Below are the code and all the weights of a small trained network. Each question names an input and a target symbol and asks about switching units off, where a switched-off unit gives its printed mean instead of its output.

import numpy as np


def w(rows, s, z=0):
    codes = np.array(rows[::2]) - 128.0
    scale = np.full(codes.shape[1], s)
    scale[-1] = z or s
    return codes * scale


def norm(h):
    return h / np.sqrt((h * h).mean(-1, keepdims=True) + 1e-5)


def f(y):
    return np.maximum(y, 0)


def softmax(a):
    e = np.exp(a - a.max(-1, keepdims=True))
    return e / e.sum(-1, keepdims=True)


def log_softmax(a):
    a = a - a.max(-1, keepdims=True)
    return a - np.log(np.exp(a).sum(-1, keepdims=True))


def net(x, mask):
    ids = ['αγεζηθλπστω'.index(c) for c in x.split()]
    T = len(ids)
    res = E[ids] + P[:T]
    u = 0
    for l in range(3):
        q, k, v = (norm(res) @ M[l].T for M in (Q, K, V))
        z = softmax(np.where(np.tri(T) > 0, q @ k.T / 3**0.5, -1e9)) @ v
        res = res + np.where(mask[u], z, O[l][:, -1]) @ O[l][:, :-1]
        u += 1
        y = f(norm(res) @ A[l][:, :-1].T + A[l][:, -1])
        res = res + np.where(mask[u : u + 8], y, B[l][:, -1]) @ B[l][:, :-1]
        u += 8
    return log_softmax(norm(res)[-1] @ U[:, :-1].T + U[:, -1])


Q, K, V, O, A, B = {}, {}, {}, {}, {}, {}
E = w([
[238,241,243,159,99],'α',
[229,152,199,96,56],'γ',
[40,132,54,107,121],'ε',
[124,152,128,17,115],'ζ',
[141,117,94,122,241],'η',
[144,59,132,73,112],'θ',
[152,137,249,78,9],'λ',
[24,105,137,83,54],'π',
[223,119,95,114,164],'σ',
[76,145,137,119,152],'τ',
[95,97,176,229,41],'ω',
],0.015)
P = w([
[110,72,46,175,162],'0',
[165,83,94,89,172],'1',
[192,78,159,147,195],'2',
[210,60,180,131,190],'3',
[246,38,222,125,215],'4',
[254,14,216,86,218],'5',
],0.0036)
Q[0] = w([
[154,2,191,88,197],'0.h1',
[143,95,206,92,157],'0.h1',
[149,167,162,41,184],'0.h1',
],0.0072)
K[0] = w([
[85,143,250,137,152],'0.h1',
[115,126,169,107,191],'0.h1',
[106,55,160,137,152],'0.h1',
],0.012)
V[0] = w([
[143,254,108,132,194],'0.h1',
[209,135,76,153,91],'0.h1',
[118,70,155,182,130],'0.h1',
],0.0083)
O[0] = w([
[106,176,128,186,180,17],'0.h1',
[179,1,79,87,12,1],'0.h1',
[47,62,50,217,95,146],'0.h1',
],0.0059,0.0023)
A[0] = w([
[112,120,100,93,143,40],'0.n1',
[176,141,54,130,134,104],'0.n2',
[126,97,138,127,150,2],'0.n3',
[140,168,91,101,92,165],'0.n4',
[85,96,2,162,139,142],'0.n5',
[90,170,182,95,59,149],'0.n6',
[89,148,132,86,124,220],'0.n7',
[102,118,69,131,152,59],'0.n8',
],0.012,0.0037)
B[0] = w([
[163,124,155,106,70,148],'0.n1',
[153,154,109,182,153,173],'0.n2',
[154,110,125,198,123,131],'0.n3',
[186,135,185,144,134,170],'0.n4',
[99,183,165,93,98,193],'0.n5',
[79,95,149,124,254,253],'0.n6',
[198,184,189,138,149,226],'0.n7',
[112,89,154,99,80,153],'0.n8',
],0.0089,0.0052)
Q[1] = w([
[194,94,135,97,178],'1.h1',
[153,167,218,72,205],'1.h1',
[238,162,253,121,115],'1.h1',
],0.0064)
K[1] = w([
[58,107,191,163,116],'1.h1',
[143,2,126,200,147],'1.h1',
[108,76,155,163,229],'1.h1',
],0.0072)
V[1] = w([
[142,216,7,37,177],'1.h1',
[255,192,246,76,109],'1.h1',
[181,89,171,3,191],'1.h1',
],0.0048)
O[1] = w([
[144,255,40,23,198,45],'1.h1',
[175,169,207,79,66,254],'1.h1',
[171,98,128,65,187,223],'1.h1',
],0.0099,0.0043)
A[1] = w([
[108,55,33,68,202,245],'1.n1',
[155,12,130,134,216,252],'1.n2',
[137,100,166,235,81,232],'1.n3',
[184,162,138,181,141,36],'1.n4',
[143,55,188,96,239,149],'1.n5',
[76,5,202,27,227,236],'1.n6',
[203,193,255,215,148,237],'1.n7',
[30,179,231,129,146,133],'1.n8',
],0.0078,0.0035)
B[1] = w([
[87,172,188,51,41,144],'1.n1',
[133,188,87,158,19,194],'1.n2',
[3,75,84,70,95,174],'1.n3',
[110,99,120,88,74,138],'1.n4',
[150,166,14,252,88,203],'1.n5',
[204,253,154,212,76,222],'1.n6',
[146,33,66,124,150,247],'1.n7',
[156,30,124,146,181,183],'1.n8',
],0.0078,0.014)
Q[2] = w([
[125,234,225,166,46],'2.h1',
[226,107,254,169,121],'2.h1',
[185,123,90,49,143],'2.h1',
],0.0071)
K[2] = w([
[157,50,24,158,197],'2.h1',
[80,152,2,169,57],'2.h1',
[58,151,196,182,107],'2.h1',
],0.0074)
V[2] = w([
[188,43,2,100,166],'2.h1',
[138,131,14,76,80],'2.h1',
[132,24,166,51,126],'2.h1',
],0.009)
O[2] = w([
[148,79,50,175,208,190],'2.h1',
[139,138,26,66,12,162],'2.h1',
[158,62,139,63,156,5],'2.h1',
],0.011,0.0026)
A[2] = w([
[48,179,83,11,80,235],'2.n1',
[156,53,43,231,119,158],'2.n2',
[177,204,100,103,155,214],'2.n3',
[24,106,89,181,167,41],'2.n4',
[121,151,254,131,123,234],'2.n5',
[222,64,144,88,124,24],'2.n6',
[174,151,32,157,86,234],'2.n7',
[79,170,43,191,113,3],'2.n8',
],0.0091,0.0028)
B[2] = w([
[43,46,94,61,136,145],'2.n1',
[130,135,160,255,157,245],'2.n2',
[174,147,81,114,213,179],'2.n3',
[99,175,72,178,76,148],'2.n4',
[13,99,163,84,149,167],'2.n5',
[45,163,81,125,148,162],'2.n6',
[77,91,85,203,168,234],'2.n7',
[62,83,101,113,160,159],'2.n8',
],0.0077,0.011)
U = w([
[172,34,155,118,175,100],'α',
[212,70,145,116,92,145],'γ',
[116,117,149,78,126,254],'ε',
[179,161,151,97,145,202],'ζ',
[61,206,70,124,121,107],'η',
[140,165,116,117,40,136],'θ',
[164,129,212,152,93,118],'λ',
[77,216,172,176,104,87],'π',
[156,90,25,115,127,129],'σ',
[65,122,131,161,250,94],'τ',
[41,57,127,166,87,63],'ω',
],0.015,0.0074)

Each question gives the input, a string of symbols that net reads in full, and the target symbol t.
The units are the heads (3 rows each of Q, K, V and O) and the neurons (one row each of A and B). Each row of codes is followed by its name. A weight is (code - 128) times the scale printed after its matrix; where a second scale follows, it is the last column's (O, A, B and U).
mask holds one flag per unit, layer by layer, with each layer's heads first. A switched-off unit (its flag False) gives its mean, the last column of its rows in O or B, instead of its output. The means were averaged over made-up inputs and are rounded, as every weight is.
A unit's drop is (log p(t) with every unit on - log p(t) with that unit switched off) / (log p(t) with every unit on - log p(t) with every unit switched off).
The circuit of an input: a set's keep is (log p(t) with only the set's units on - log p(t) with every unit switched off) / (log p(t) with every unit on - log p(t) with every unit switched off). Starting from the 12 units with the biggest drops (on a tie, the unit counted first), units are removed one at a time, each time the one whose removal leaves the highest keep (on an exact tie, the one counted first), for as long as the keep stays at least 0.8.
circuit, biggest first: the units of the circuit, biggest drop first
top k neurons: the k neurons with the biggest drops, biggest first
k most important neurons of layer l: the k neurons of layer l with the biggest drops, biggest first
drop when u is switched off: that unit's drop, to one decimal
input ζ α θ, target θ: most important neuron of layer 0	[0.n7]
input ω σ ε η, target ω: circuit, biggest first	[1.h1 0.n6 1.n3]
input σ ε α, target σ: circuit, biggest first	[2.h1 1.h1]
input θ θ ζ, target θ: circuit, biggest first	[0.h1 1.n7 2.n2]
input τ ε τ θ, target τ: 2 most important neurons of layer 1	[1.n8 1.n2]
input τ ζ σ, target τ: circuit, biggest first	[0.h1 1.n6 1.h1]
input σ α σ σ π γ, target σ: circuit, biggest first	[2.h1 0.n7]
input γ τ ζ σ σ ε, target ε: top 3 neurons	[1.n5 0.n5 0.n6]
input π γ π ζ, target π: top 3 neurons	[0.n6 1.n6 1.n5]
input σ σ η, target σ: 2 most important neurons of layer 1	[1.n6 1.n1]
input θ ω π, target π: top 2 neurons	[1.n6 1.n7]
input λ ε π ζ ε π, target π: top 3 neurons	[0.n6 1.n6 1.n5]
input α η λ ε, target ε: top 2 neurons	[0.n5 1.n5]
input σ ζ γ, target σ: circuit, biggest first	[2.h1]
input ζ σ τ ε α, target τ: top 2 neurons	[2.n6 1.n6]
input σ θ α, target σ: top 3 neurons	[2.n6 1.n6 0.n7]
input ω λ σ, target ω: top 2 neurons	[1.n3 1.n6]
input τ π π, target τ: top 2 neurons	[1.n8 0.n7]
input ω η α, target ω: 2 most important neurons of layer 0	[0.n5 0.n7]
input σ ω ζ, target ω: circuit, biggest first	[1.h1]
input σ τ σ τ γ γ, target τ: drop when 0.h1 is switched off	0.5
input ε τ τ ζ π γ, target τ: drop when 0.h1 is switched off	0.6
input ε ε ζ, target ζ: drop when 1.h1 is switched off	0.2
